Here is a tiny trained network, its code and every weight. The questions are about switching its units off for an input and a target symbol, where a switched-off unit gives its printed mean instead of its output.

import numpy as np


def w(rows, s, z=0):
    codes = np.array(rows[::2]) - 128.0
    scale = np.full(codes.shape[1], s)
    scale[-1] = z or s
    return codes * scale


def norm(h):
    return h / np.sqrt((h * h).mean(-1, keepdims=True) + 1e-5)


def f(y):
    return y / 2 * (1 + np.tanh(0.7978845608 * (y + 0.044715 * y**3)))


def softmax(a):
    e = np.exp(a - a.max(-1, keepdims=True))
    return e / e.sum(-1, keepdims=True)


def log_softmax(a):
    a = a - a.max(-1, keepdims=True)
    return a - np.log(np.exp(a).sum(-1, keepdims=True))


def net(x, mask):
    ids = ['ΔΩαεζθλμτ'.index(c) for c in x.split()]
    T = len(ids)
    res = E[ids] + P[:T]
    u = 0
    for l in range(2):
        q, k, v = (norm(res) @ M[l].T for M in (Q, K, V))
        z = softmax(np.where(np.tri(T) > 0, q @ k.T / 2**0.5, -1e9)) @ v
        res = res + np.where(mask[u], z, O[l][:, -1]) @ O[l][:, :-1]
        u += 1
        y = f(norm(res) @ A[l][:, :-1].T + A[l][:, -1])
        res = res + np.where(mask[u : u + 4], y, B[l][:, -1]) @ B[l][:, :-1]
        u += 4
    return log_softmax(norm(res)[-1] @ U[:, :-1].T + U[:, -1])


Q, K, V, O, A, B = {}, {}, {}, {}, {}, {}
E = w([
[166,197,155,153,170,105,142],'Δ',
[158,86,95,97,133,64,201],'Ω',
[126,107,15,110,140,162,133],'α',
[20,170,94,141,188,67,168],'ε',
[38,86,109,108,203,179,105],'ζ',
[118,89,179,227,184,102,132],'θ',
[123,162,134,111,130,116,142],'λ',
[89,100,139,128,124,136,151],'μ',
[118,178,249,130,194,153,191],'τ',
],0.021)
P = w([
[215,187,103,91,84,23,118],'0',
[12,156,125,148,7,182,179],'1',
[199,239,74,120,127,82,76],'2',
[45,143,132,155,1,165,163],'3',
[192,207,104,110,132,67,72],'4',
[51,137,135,154,7,158,157],'5',
[187,198,124,120,133,69,63],'6',
],0.0079)
Q[0] = w([
[119,197,89,144,251,49,120],'L0H0',
[194,145,167,136,109,193,118],'L0H0',
],0.011)
K[0] = w([
[114,128,115,248,165,74,98],'L0H0',
[176,163,155,125,115,161,108],'L0H0',
],0.015)
V[0] = w([
[195,138,189,118,185,231,187],'L0H0',
[118,162,98,3,55,99,78],'L0H0',
],0.0053)
O[0] = w([
[74,117,139,131,210,118,252,5],'L0H0',
[99,147,130,83,152,129,202,55],'L0H0',
],0.012,0.0026)
A[0] = w([
[154,63,67,104,67,133,107,235],'L0N0',
[72,63,60,129,64,234,166,255],'L0N1',
[116,185,116,135,82,106,223,143],'L0N2',
[125,95,218,206,98,255,160,93],'L0N3',
],0.0087,0.0019)
B[0] = w([
[81,177,167,193,171,197,159,234],'L0N0',
[97,45,249,112,106,86,175,254],'L0N1',
[211,152,179,142,59,129,94,231],'L0N2',
[89,65,8,123,112,165,117,209],'L0N3',
],0.012,0.0046)
Q[1] = w([
[141,195,130,169,230,130,90],'L1H0',
[152,132,152,152,251,117,130],'L1H0',
],0.015)
K[1] = w([
[36,114,50,254,127,39,55],'L1H0',
[78,99,120,176,154,98,115],'L1H0',
],0.0095)
V[1] = w([
[249,6,95,171,164,253,61],'L1H0',
[174,120,199,54,140,202,121],'L1H0',
],0.0044)
O[1] = w([
[188,123,252,135,37,181,172,3],'L1H0',
[101,154,153,68,68,143,230,100],'L1H0',
],0.012,0.0042)
A[1] = w([
[204,130,105,155,95,126,94,139],'L1N0',
[149,157,166,9,58,146,99,4],'L1N1',
[143,122,93,92,144,207,191,71],'L1N2',
[106,65,109,159,66,160,205,189],'L1N3',
],0.011,0.0047)
B[1] = w([
[102,31,154,122,119,172,115,189],'L1N0',
[129,140,159,65,139,148,45,131],'L1N1',
[134,100,166,94,117,251,127,143],'L1N2',
[197,178,82,123,161,124,101,253],'L1N3',
],0.018,0.0058)
U = w([
[229,170,122,157,152,57,151,67],'Δ',
[175,54,58,72,124,76,187,186],'Ω',
[181,125,60,73,187,214,138,40],'α',
[154,115,9,137,229,96,80,41],'ε',
[53,62,120,58,203,124,158,37],'ζ',
[134,78,161,201,130,153,112,211],'θ',
[146,136,128,31,129,114,89,224],'λ',
[56,181,107,171,80,104,153,253],'μ',
[128,139,161,132,207,130,217,191],'τ',
],0.011,0.0016)

Each question gives the input, a string of symbols that net reads in full, and the target symbol t.
The units are the heads (2 rows each of Q, K, V and O) and the neurons (one row each of A and B). Each row of codes is followed by its name. A weight is (code - 128) times the scale printed after its matrix; where a second scale follows, it is the last column's (O, A, B and U).
mask holds one flag per unit, layer by layer, with each layer's heads first. A switched-off unit (its flag False) gives its mean, the last column of its rows in O or B, instead of its output. The means were averaged over made-up inputs and are rounded, as every weight is.
A unit's drop is (log p(t) with every unit on - log p(t) with that unit switched off) / (log p(t) with every unit on - log p(t) with every unit switched off).
The circuit of an input: a set's keep is (log p(t) with only the set's units on - log p(t) with every unit switched off) / (log p(t) with every unit on - log p(t) with every unit switched off). Starting from all 10 units, units are removed one at a time, each time the one whose removal leaves the highest keep (on an exact tie, the one counted first), for as long as the keep stays at least 0.8.
circuit, biggest first: the units of the circuit, biggest drop first
unit that matters most: the unit with the biggest drop
k most important neurons: the k neurons with the biggest drops, biggest first
k most important neurons of layer l: the k neurons of layer l with the biggest drops, biggest first
drop of u: that unit's drop, to one decimal
input μ Ω ζ λ, target λ: unit that matters most => L1N1
input θ ε Ω θ λ, target θ: circuit, biggest first => L1N0; L0H0
input Ω ε ζ ε Ω τ, target α: circuit, biggest first => L0N3; L1N3
input θ Ω τ, target θ: circuit, biggest first => L0H0; L1N3; L0N3
input θ ζ Δ, target θ: circuit, biggest first => L1N0; L1N3
input Ω μ Ω ζ Ω θ ζ, target θ: circuit, biggest first => L1H0; L0H0
input ε μ λ α Ω Δ, target θ: 4 most important neurons => L0N2; L1N0; L0N0; L1N3
input α Ω Ω α, target τ: circuit, biggest first => L0N1; L0N0; L1N3; L0N3
input Ω ζ ε μ, target Ω: 3 most important neurons => L0N1; L0N3; L1N3
input τ Δ τ Δ Ω α ζ, target ζ: 3 most important neurons => L1N3; L0N2; L0N0
input μ Δ λ Ω, target Δ: 2 most important neurons of layer 0 => L0N0; L0N2
input ε μ ζ θ λ λ, target λ: 2 most important neurons => L0N2; L1N1
input ζ Δ ζ Ω ζ τ α, target α: 2 most important neurons => L1N2; L1N3
input τ τ μ, target μ: unit that matters most => L0N0
input Δ θ ε Ω τ, target ε: 2 most important neurons of layer 0 => L0N2; L0N3
input μ Δ θ τ τ Δ μ, target θ: 2 most important neurons of layer 0 => L0N1; L0N0
input α θ λ α τ α τ, target θ: 2 most important neurons => L0N3; L1N3
input α ε α Ω Ω, target ε: 2 most important neurons => L0N0; L0N1
input τ τ ζ, target ζ: drop of L1N3 => 0.4
input ε λ ε τ τ, target ε: circuit, biggest first => L1H0
